Below are the code and all the weights of a small trained network. Each question names an input and a target symbol and asks about switching units off, where a switched-off unit gives its printed mean instead of its output.

import numpy as np


def w(rows, s, z=0):
    codes = np.array(rows[::2]) - 128.0
    scale = np.full(codes.shape[1], s)
    scale[-1] = z or s
    return codes * scale


def norm(h):
    return h / np.sqrt((h * h).mean(-1, keepdims=True) + 1e-5)


def f(y):
    return y / 2 * (1 + np.tanh(0.7978845608 * (y + 0.044715 * y**3)))


def softmax(a):
    e = np.exp(a - a.max(-1, keepdims=True))
    return e / e.sum(-1, keepdims=True)


def log_softmax(a):
    a = a - a.max(-1, keepdims=True)
    return a - np.log(np.exp(a).sum(-1, keepdims=True))


def net(x, mask):
    ids = ['ΛΦαβγεζηθμσω'.index(c) for c in x.split()]
    T = len(ids)
    res = E[ids] + P[:T]
    u = 0
    for l in range(3):
        q, k, v = (norm(res) @ M[l].T for M in (Q, K, V))
        z = softmax(np.where(np.tri(T) > 0, q @ k.T / 2**0.5, -1e9)) @ v
        res = res + np.where(mask[u], z, O[l][:, -1]) @ O[l][:, :-1]
        u += 1
        y = f(norm(res) @ A[l][:, :-1].T + A[l][:, -1])
        res = res + np.where(mask[u : u + 4], y, B[l][:, -1]) @ B[l][:, :-1]
        u += 4
    return log_softmax(norm(res)[-1] @ U[:, :-1].T + U[:, -1])


Q, K, V, O, A, B = {}, {}, {}, {}, {}, {}
E = w([
[99,52,110,175,104,93,122],'Λ',
[163,193,211,154,186,135,102],'Φ',
[21,118,124,180,157,230,136],'α',
[88,142,84,176,66,153,125],'β',
[114,31,135,96,123,136,1],'γ',
[151,34,219,150,141,185,114],'ε',
[239,76,91,104,125,96,130],'ζ',
[136,153,134,208,99,144,159],'η',
[128,135,196,126,84,111,180],'θ',
[139,99,153,154,51,194,129],'μ',
[119,179,146,111,134,193,100],'σ',
[98,121,159,181,156,148,208],'ω',
],0.025)
P = w([
[8,160,188,109,101,129,118],'0',
[75,159,135,106,144,108,154],'1',
[92,156,134,113,134,117,144],'2',
[92,153,127,113,139,114,148],'3',
[96,151,125,114,140,121,144],'4',
[103,151,121,119,142,123,145],'5',
[108,157,119,116,145,118,152],'6',
],0.013)
Q[0] = w([
[211,110,3,47,156,97,164],'0.h0',
[69,98,96,178,157,213,94],'0.h0',
],0.021)
K[0] = w([
[1,126,174,153,109,112,72],'0.h0',
[103,99,45,114,157,153,127],'0.h0',
],0.023)
V[0] = w([
[122,38,1,120,131,113,109],'0.h0',
[41,113,92,168,191,244,73],'0.h0',
],0.009)
O[0] = w([
[29,73,104,171,146,135,15,2],'0.h0',
[36,81,3,160,207,164,193,103],'0.h0',
],0.0077,0.0092)
A[0] = w([
[91,215,4,46,134,169,113,104],'0.n0',
[137,170,161,94,247,198,177,73],'0.n1',
[110,139,161,79,113,121,46,255],'0.n2',
[97,111,34,179,88,54,144,228],'0.n3',
],0.014,0.0012)
B[0] = w([
[64,236,4,38,169,146,64,225],'0.n0',
[104,136,218,132,194,121,161,253],'0.n1',
[97,165,118,126,183,183,166,159],'0.n2',
[80,101,207,186,81,69,120,212],'0.n3',
],0.016,0.0068)
Q[1] = w([
[54,147,218,60,104,173,154],'1.h0',
[122,216,229,153,100,229,10],'1.h0',
],0.014)
K[1] = w([
[201,103,60,78,165,69,197],'1.h0',
[255,58,24,183,179,62,88],'1.h0',
],0.014)
V[1] = w([
[93,168,141,186,107,90,105],'1.h0',
[85,85,42,79,120,16,253],'1.h0',
],0.019)
O[1] = w([
[180,130,99,214,134,133,95,254],'1.h0',
[2,160,115,107,132,71,136,116],'1.h0',
],0.016,0.0014)
A[1] = w([
[43,129,178,99,101,124,110,254],'1.n0',
[148,189,29,121,12,143,96,13],'1.n1',
[161,185,155,72,36,53,100,94],'1.n2',
[65,56,120,119,7,208,159,183],'1.n3',
],0.019,0.0031)
B[1] = w([
[229,113,153,167,104,175,129,223],'1.n0',
[81,234,193,139,58,42,84,152],'1.n1',
[54,141,187,164,36,243,130,249],'1.n2',
[231,125,90,6,68,38,110,157],'1.n3',
],0.014,0.013)
Q[2] = w([
[86,159,148,154,110,2,181],'2.h0',
[71,154,66,158,59,48,52],'2.h0',
],0.018)
K[2] = w([
[111,152,88,157,159,2,221],'2.h0',
[102,87,28,109,93,31,53],'2.h0',
],0.016)
V[2] = w([
[2,76,230,21,121,118,59],'2.h0',
[127,148,111,122,137,170,225],'2.h0',
],0.017)
O[2] = w([
[68,69,246,65,92,133,94,238],'2.h0',
[73,187,86,116,111,155,241,253],'2.h0',
],0.014,0.005)
A[2] = w([
[147,82,137,86,106,180,11,4],'2.n0',
[24,53,152,150,202,124,199,190],'2.n1',
[209,5,93,104,241,169,158,126],'2.n2',
[63,168,79,189,171,255,103,79],'2.n3',
],0.016,0.0029)
B[2] = w([
[81,149,118,215,158,180,253,170],'2.n0',
[128,85,85,74,111,73,57,254],'2.n1',
[78,136,145,102,180,95,48,190],'2.n2',
[160,70,84,182,63,156,120,228],'2.n3',
],0.02,0.0076)
U = w([
[180,46,199,236,96,73,115,4],'Λ',
[141,237,222,108,210,67,195,84],'Φ',
[97,44,60,128,55,155,106,68],'α',
[105,241,152,175,106,56,41,121],'β',
[51,114,173,213,222,163,151,72],'γ',
[83,73,203,58,167,85,88,166],'ε',
[230,152,159,146,153,175,65,149],'ζ',
[154,177,82,198,123,98,222,180],'η',
[132,120,221,111,53,198,186,153],'θ',
[209,151,115,50,54,62,137,81],'μ',
[75,214,76,52,164,165,142,127],'σ',
[68,87,132,103,131,49,255,65],'ω',
],0.0098,0.0033)

Each question gives the input, a string of symbols that net reads in full, and the target symbol t.
The units are the heads (2 rows each of Q, K, V and O) and the neurons (one row each of A and B). Each row of codes is followed by its name. A weight is (code - 128) times the scale printed after its matrix; where a second scale follows, it is the last column's (O, A, B and U).
mask holds one flag per unit, layer by layer, with each layer's heads first. A switched-off unit (its flag False) gives its mean, the last column of its rows in O or B, instead of its output. The means were averaged over made-up inputs and are rounded, as every weight is.
A unit's drop is (log p(t) with every unit on - log p(t) with that unit switched off) / (log p(t) with every unit on - log p(t) with every unit switched off).
The circuit of an input: a set's keep is (log p(t) with only the set's units on - log p(t) with every unit switched off) / (log p(t) with every unit on - log p(t) with every unit switched off). Starting from the 12 units with the biggest drops (on a tie, the unit counted first), units are removed one at a time, each time the one whose removal leaves the highest keep (on an exact tie, the one counted first), for as long as the keep stays at least 0.8.
circuit, biggest first: the units of the circuit, biggest drop first
unit that matters most: the unit with the biggest drop
k most important neurons: the k neurons with the biggest drops, biggest first
k most important neurons of layer l: the k neurons of layer l with the biggest drops, biggest first
drop when u is switched off: that unit's drop, to one decimal
input η ε θ η θ μ, target μ: 2 most important neurons	[1.n3, 0.n0]
input μ θ θ θ γ, target γ: circuit, biggest first	[0.h0, 2.n0]
input ε η θ η ζ θ θ, target ε: 2 most important neurons	[0.n3, 1.n3]
input Λ θ θ μ η θ ζ, target Λ: unit that matters most	0.n1
input γ θ ε α σ ζ ε, target γ: circuit, biggest first	[0.h0, 2.n0, 1.n2]
input ε γ Φ ε θ ε, target ε: 3 most important neurons	[1.n2, 0.n1, 2.n1]
input ε θ θ β Λ, target Λ: 2 most important neurons	[0.n3, 1.n2]
input η Φ β β ε ω, target ω: circuit, biggest first	[2.h0, 0.n1, 2.n1, 1.n2]
input η η γ γ β ζ ε, target η: 2 most important neurons	[1.n0, 1.n2]
input θ θ ε, target ε: 2 most important neurons	[1.n2, 2.n1]
input σ ε η σ β, target β: circuit, biggest first	[0.n0, 1.n1]
input ε θ ε θ θ ζ, target ε: circuit, biggest first	[0.h0, 1.n2, 2.n2]
input θ θ θ ω, target ω: 2 most important neurons of layer 0	[0.n1, 0.n0]
input ζ γ σ θ θ θ σ, target ζ: circuit, biggest first	[0.h0, 1.h0]
input η σ ζ, target η: unit that matters most	2.h0
input μ ζ ε α, target ε: 3 most important neurons	[0.n3, 1.n2, 2.n1]
input θ θ θ θ μ α, target α: 3 most important neurons	[2.n3, 0.n0, 2.n1]
input θ β ε α σ, target σ: 2 most important neurons	[0.n0, 0.n1]
input α η Λ, target Λ: 2 most important neurons of layer 0	[0.n3, 0.n1]
input ζ ε θ β, target ζ: 2 most important neurons of layer 0	[0.n2, 0.n0]
input ε θ θ θ η θ β, target β: drop when 0.h0 is switched off	0.1
input α θ θ ε β β σ, target σ: drop when 0.h0 is switched off	0.1
input θ σ η, target η: drop when 1.n2 is switched off	0.4
